Here is a tiny trained network, its code and every weight. The questions are about switching its units off for an input and a class, where a switched-off unit gives its printed mean instead of its output.

import numpy as np


def w(rows, s, z=0):
    codes = np.array(rows[::2]) - 128.0
    scale = np.full(codes.shape[1], s)
    scale[-1] = z or s
    return codes * scale


def f(y):
    return np.maximum(y, 0)


def log_softmax(a):
    a = a - a.max(-1, keepdims=True)
    return a - np.log(np.exp(a).sum(-1, keepdims=True))


def net(x, mask):
    res = np.array(x, float).reshape(1, 5) / 4 @ E
    y = f(res @ A[0][:, :-1].T + A[0][:, -1])
    res = res + np.where(mask, y, B[0][:, -1]) @ B[0][:, :-1]
    return log_softmax(res[-1] @ U[:, :-1].T + U[:, -1])


A, B = {}, {}
E = w([
[171,175,39,133],'x0',
[152,82,118,116],'x1',
[123,132,128,129],'x2',
[147,102,124,112],'x3',
[78,115,64,2],'x4',
],0.013)
A[0] = w([
[132,97,142,185,67],'neuron 0',
[153,129,92,139,100],'neuron 1',
[173,132,200,133,188],'neuron 2',
[198,239,38,145,85],'neuron 3',
[66,198,84,141,254],'neuron 4',
[155,95,127,128,97],'neuron 5',
[83,145,98,75,84],'neuron 6',
[215,147,166,140,76],'neuron 7',
[103,124,90,84,183],'neuron 8',
[138,112,71,59,70],'neuron 9',
[177,170,57,140,96],'neuron 10',
[91,135,119,144,230],'neuron 11',
[66,90,191,130,60],'neuron 12',
[178,171,121,203,86],'neuron 13',
[193,129,179,166,89],'neuron 14',
[136,145,10,170,101],'neuron 15',
[86,164,186,123,204],'neuron 16',
[185,154,150,145,177],'neuron 17',
],0.011,0.0058)
B[0] = w([
[111,203,133,120,177],'neuron 0',
[120,96,181,122,155],'neuron 1',
[91,100,88,162,220],'neuron 2',
[138,103,178,73,254],'neuron 3',
[170,77,105,177,235],'neuron 4',
[80,192,123,158,140],'neuron 5',
[8,178,95,121,197],'neuron 6',
[37,207,103,154,184],'neuron 7',
[90,131,47,148,215],'neuron 8',
[41,122,157,92,210],'neuron 9',
[202,125,212,106,205],'neuron 10',
[191,86,90,161,193],'neuron 11',
[233,139,225,1,192],'neuron 12',
[81,142,82,102,227],'neuron 13',
[88,213,109,155,211],'neuron 14',
[218,156,180,106,218],'neuron 15',
[148,57,129,112,208],'neuron 16',
[96,115,52,175,203],'neuron 17',
],0.0068,0.0093)
U = w([
[15,209,95,122,67],'0',
[173,174,255,51,46],'1',
[106,75,90,153,253],'2',
],0.0096,0.0047)

Each question gives the input, the list of numbers given to net, and the class t.
The units are the neurons (one row each of A and B). Each row of codes is followed by its name. A weight is (code - 128) times the scale printed after its matrix; where a second scale follows, it is the last column's (A, B and U).
mask holds one flag per neuron, in row order. A switched-off neuron (its flag False) gives its mean, the last column of its row in B, instead of its output. The means were averaged over made-up inputs and are rounded, as every weight is.
A unit's drop is (log p(t) with every unit on - log p(t) with that unit switched off) / (log p(t) with every unit on - log p(t) with every unit switched off).
The circuit of an input: a set's keep is (log p(t) with only the set's units on - log p(t) with every unit switched off) / (log p(t) with every unit on - log p(t) with every unit switched off). Starting from the 12 units with the biggest drops (on a tie, the unit counted first), units are removed one at a time, each time the one whose removal leaves the highest keep (on an exact tie, the one counted first), for as long as the keep stays at least 0.8.
circuit, biggest first: the units of the circuit, biggest drop first
k most important neurons: the k neurons with the biggest drops, biggest first
drop of u: that unit's drop, to one decimal
input [5,-6,0,-3,-3], class 1: circuit, biggest first : neuron 3; neuron 10
input [3,-5,6,-5,-4], class 2: circuit, biggest first : neuron 4; neuron 6
input [2,-6,1,-4,0], class 1: circuit, biggest first : neuron 2; neuron 6
input [-5,-3,-3,-7,3], class 1: circuit, biggest first : neuron 12
input [-5,7,4,7,8], class 0: circuit, biggest first : neuron 6; neuron 9
input [3,-4,-6,-3,4], class 2: circuit, biggest first : neuron 4; neuron 14
input [5,-8,-1,-7,2], class 1: circuit, biggest first : neuron 3; neuron 15
input [5,-6,6,-4,-3], class 2: 2 most important neurons : neuron 12; neuron 4
input [7,-5,7,0,6], class 1: 2 most important neurons : neuron 15; neuron 10
input [-7,-7,8,1,7], class 2: 2 most important neurons : neuron 16; neuron 14
input [-6,5,-5,3,-7], class 0: 2 most important neurons : neuron 14; neuron 7
input [3,6,-3,6,0], class 1: 2 most important neurons : neuron 2; neuron 4
input [1,5,-3,-3,-6], class 0: drop of neuron 1 : 0.0
input [-2,-7,6,7,0], class 2: drop of neuron 3 : 0.2
input [8,4,6,6,4], class 1: most important neuron : neuron 15
input [-2,-5,6,-6,-3], class 2: drop of neuron 16 : 0.2
input [4,0,-2,8,3], class 1: drop of neuron 10 : 0.3
